Here is a tiny trained network, its code and every weight. The questions are about switching its units off for an input and a target symbol, where a switched-off unit gives its printed mean instead of its output.

import numpy as np


def w(rows, s, z=0):
    codes = np.array(rows[::2]) - 128.0
    scale = np.full(codes.shape[1], s)
    scale[-1] = z or s
    return codes * scale


def norm(h):
    return h / np.sqrt((h * h).mean(-1, keepdims=True) + 1e-5)


def f(y):
    return y / 2 * (1 + np.tanh(0.7978845608 * (y + 0.044715 * y**3)))


def softmax(a):
    e = np.exp(a - a.max(-1, keepdims=True))
    return e / e.sum(-1, keepdims=True)


def log_softmax(a):
    a = a - a.max(-1, keepdims=True)
    return a - np.log(np.exp(a).sum(-1, keepdims=True))


def net(x, mask):
    ids = ['βγδεζθλμστφψω'.index(c) for c in x.split()]
    T = len(ids)
    res = E[ids] + P[:T]
    u = 0
    for l in range(3):
        q, k, v = (norm(res) @ M[l].T for M in (Q, K, V))
        z = softmax(np.where(np.tri(T) > 0, q @ k.T / 4**0.5, -1e9)) @ v
        res = res + np.where(mask[u], z, O[l][:, -1]) @ O[l][:, :-1]
        u += 1
        y = f(norm(res) @ A[l][:, :-1].T + A[l][:, -1])
        res = res + np.where(mask[u : u + 4], y, B[l][:, -1]) @ B[l][:, :-1]
        u += 4
    return log_softmax(norm(res)[-1] @ U[:, :-1].T + U[:, -1])


Q, K, V, O, A, B = {}, {}, {}, {}, {}, {}
E = w([
[207,125,104,114],'β',
[182,157,66,176],'γ',
[159,139,124,119],'δ',
[133,66,86,3],'ε',
[96,106,120,116],'ζ',
[35,108,127,128],'θ',
[191,119,131,107],'λ',
[84,105,118,124],'μ',
[108,105,96,106],'σ',
[116,138,121,124],'τ',
[149,145,140,151],'φ',
[136,121,149,120],'ψ',
[127,119,152,125],'ω',
],0.016)
P = w([
[119,127,149,131],'0',
[175,122,139,211],'1',
[150,135,42,163],'2',
[140,140,61,154],'3',
[166,77,200,201],'4',
[167,98,46,109],'5',
[113,254,113,140],'6',
[143,98,175,201],'7',
[148,141,16,140],'8',
[108,238,106,122],'9',
[130,97,169,200],'10',
[95,160,24,191],'11',
[69,248,112,103],'12',
[161,73,146,182],'13',
],0.015)
Q[0] = w([
[127,208,154,18],'L0H1',
[129,142,11,153],'L0H1',
[97,126,161,83],'L0H1',
[152,154,100,91],'L0H1',
],0.012)
K[0] = w([
[115,42,254,194],'L0H1',
[73,172,78,237],'L0H1',
[98,93,152,103],'L0H1',
[120,81,149,192],'L0H1',
],0.0093)
V[0] = w([
[118,141,82,2],'L0H1',
[79,106,60,220],'L0H1',
[158,110,189,70],'L0H1',
[111,31,143,104],'L0H1',
],0.0097)
O[0] = w([
[137,71,164,5,27],'L0H1',
[77,126,122,144,255],'L0H1',
[171,153,133,115,26],'L0H1',
[134,171,131,87,61],'L0H1',
],0.015,0.0062)
A[0] = w([
[78,126,194,103,4],'L0N1',
[174,11,247,196,33],'L0N2',
[155,20,153,100,63],'L0N3',
[160,184,21,182,202],'L0N4',
],0.012,0.0022)
B[0] = w([
[209,117,88,121,124],'L0N1',
[178,126,134,255,193],'L0N2',
[152,75,202,131,151],'L0N3',
[57,97,158,136,252],'L0N4',
],0.017,0.011)
Q[1] = w([
[108,155,155,95],'L1H1',
[160,203,251,182],'L1H1',
[100,53,114,100],'L1H1',
[146,140,100,146],'L1H1',
],0.015)
K[1] = w([
[133,137,195,103],'L1H1',
[17,3,218,248],'L1H1',
[147,227,133,88],'L1H1',
[135,92,78,145],'L1H1',
],0.012)
V[1] = w([
[187,189,136,116],'L1H1',
[101,155,77,121],'L1H1',
[193,92,5,145],'L1H1',
[123,146,208,229],'L1H1',
],0.018)
O[1] = w([
[120,136,194,236,45],'L1H1',
[49,176,82,142,145],'L1H1',
[83,104,6,231,101],'L1H1',
[237,144,123,87,251],'L1H1',
],0.014,0.012)
A[1] = w([
[78,130,234,237,148],'L1N1',
[120,253,140,165,5],'L1N2',
[202,147,89,220,101],'L1N3',
[114,49,129,241,1],'L1N4',
],0.016,0.00073)
B[1] = w([
[110,244,199,57,206],'L1N1',
[5,216,98,82,201],'L1N2',
[105,70,123,171,255],'L1N3',
[179,41,93,182,248],'L1N4',
],0.018,0.0086)
Q[2] = w([
[39,173,44,49],'L2H1',
[121,149,205,215],'L2H1',
[106,131,172,9],'L2H1',
[68,186,217,187],'L2H1',
],0.015)
K[2] = w([
[77,212,50,152],'L2H1',
[61,55,175,126],'L2H1',
[141,144,147,10],'L2H1',
[5,91,149,95],'L2H1',
],0.017)
V[2] = w([
[93,4,150,57],'L2H1',
[91,80,102,51],'L2H1',
[112,96,185,141],'L2H1',
[195,114,79,154],'L2H1',
],0.016)
O[2] = w([
[193,9,186,29,2],'L2H1',
[146,65,65,73,42],'L2H1',
[121,101,185,73,115],'L2H1',
[214,133,213,216,150],'L2H1',
],0.013,0.0058)
A[2] = w([
[7,55,105,174,1],'L2N1',
[211,164,10,71,195],'L2N2',
[133,35,6,158,52],'L2N3',
[203,93,58,87,201],'L2N4',
],0.016,0.0024)
B[2] = w([
[208,70,217,66,254],'L2N1',
[38,222,192,213,198],'L2N2',
[157,175,2,23,239],'L2N3',
[210,178,111,75,191],'L2N4',
],0.016,0.005)
U = w([
[139,111,189,180,203],'β',
[202,205,61,88,51],'γ',
[152,107,149,175,162],'δ',
[101,92,184,92,88],'ε',
[48,80,200,149,41],'ζ',
[121,76,71,59,141],'θ',
[97,148,225,185,2],'λ',
[32,48,75,183,66],'μ',
[99,83,169,84,96],'σ',
[174,87,48,160,251],'τ',
[117,203,106,249,60],'φ',
[144,201,225,111,95],'ψ',
[198,147,187,58,173],'ω',
],0.014,0.0037)

Each question gives the input, a string of symbols that net reads in full, and the target symbol t.
The units are the heads (4 rows each of Q, K, V and O) and the neurons (one row each of A and B). Each row of codes is followed by its name. A weight is (code - 128) times the scale printed after its matrix; where a second scale follows, it is the last column's (O, A, B and U).
mask holds one flag per unit, layer by layer, with each layer's heads first. A switched-off unit (its flag False) gives its mean, the last column of its rows in O or B, instead of its output. The means were averaged over made-up inputs and are rounded, as every weight is.
A unit's drop is (log p(t) with every unit on - log p(t) with that unit switched off) / (log p(t) with every unit on - log p(t) with every unit switched off).
The circuit of an input: a set's keep is (log p(t) with only the set's units on - log p(t) with every unit switched off) / (log p(t) with every unit on - log p(t) with every unit switched off). Starting from the 12 units with the biggest drops (on a tie, the unit counted first), units are removed one at a time, each time the one whose removal leaves the highest keep (on an exact tie, the one counted first), for as long as the keep stays at least 0.8.
circuit, biggest first: the units of the circuit, biggest drop first
unit that matters most: the unit with the biggest drop
top k neurons: the k neurons with the biggest drops, biggest first
top k neurons in layer l: the k neurons of layer l with the biggest drops, biggest first
input ψ φ ψ ψ μ μ, target ψ: circuit, biggest first -> (L0N2; L1H1; L0H1)
input β θ φ ψ γ μ τ ψ ψ μ σ, target τ: top 3 neurons -> (L0N2; L1N1; L0N4)
input φ μ ε ε ψ, target ω: unit that matters most -> L0H1
input β λ γ ζ ε μ β β μ φ μ ω, target β: top 4 neurons -> (L0N4; L1N4; L0N2; L1N1)
input θ φ θ, target θ: top 2 neurons -> (L0N2; L1N3)
input μ μ τ β γ φ φ θ φ φ τ φ, target μ: circuit, biggest first -> (L0H1; L0N2; L0N4)
input β ψ θ ε φ ζ, target β: top 2 neurons -> (L0N4; L1N4)
input λ σ γ ζ, target λ: top 3 neurons -> (L1N1; L0N4; L0N2)
input ζ φ φ τ γ σ, target ζ: circuit, biggest first -> (L1H1; L0H1; L0N4; L0N2)
input μ ψ ψ ζ δ γ, target μ: top 3 neurons -> (L0N1; L0N4; L0N2)
input θ ψ β γ φ γ τ γ φ, target θ: circuit, biggest first -> (L0N2; L0N4; L2H1)
input θ τ λ, target θ: top 3 neurons -> (L0N4; L0N2; L0N1)
input φ μ ζ φ φ θ ζ ω φ μ γ ε, target φ: top 2 neurons -> (L1N1; L1N2)
input τ θ φ γ φ δ μ μ γ, target τ: top 3 neurons -> (L0N4; L2N3; L0N1)
input μ λ ε ψ, target μ: circuit, biggest first -> (L1H1; L0H1; L0N2)
input β γ θ ψ τ φ θ φ ζ μ φ γ μ τ, target τ: top 3 neurons in layer 1 -> (L1N1; L1N4; L1N3)
input γ φ μ φ φ, target τ: circuit, biggest first -> (L1N4)
input θ φ φ ζ, target θ: circuit, biggest first -> (L0N2; L2H1)
input φ ψ ψ φ ζ β, target φ: top 4 neurons -> (L0N2; L1N1; L0N3; L1N4)
input μ σ σ, target μ: top 2 neurons -> (L0N4; L0N1)
input θ γ γ φ β ψ, target θ: top 3 neurons -> (L0N4; L0N2; L2N3)
input γ β γ φ φ ζ φ λ φ λ τ μ, target γ: unit that matters most -> L2H1
input ψ ζ φ σ μ β, target ψ: top 3 neurons in layer 0 -> (L0N2; L0N4; L0N3)
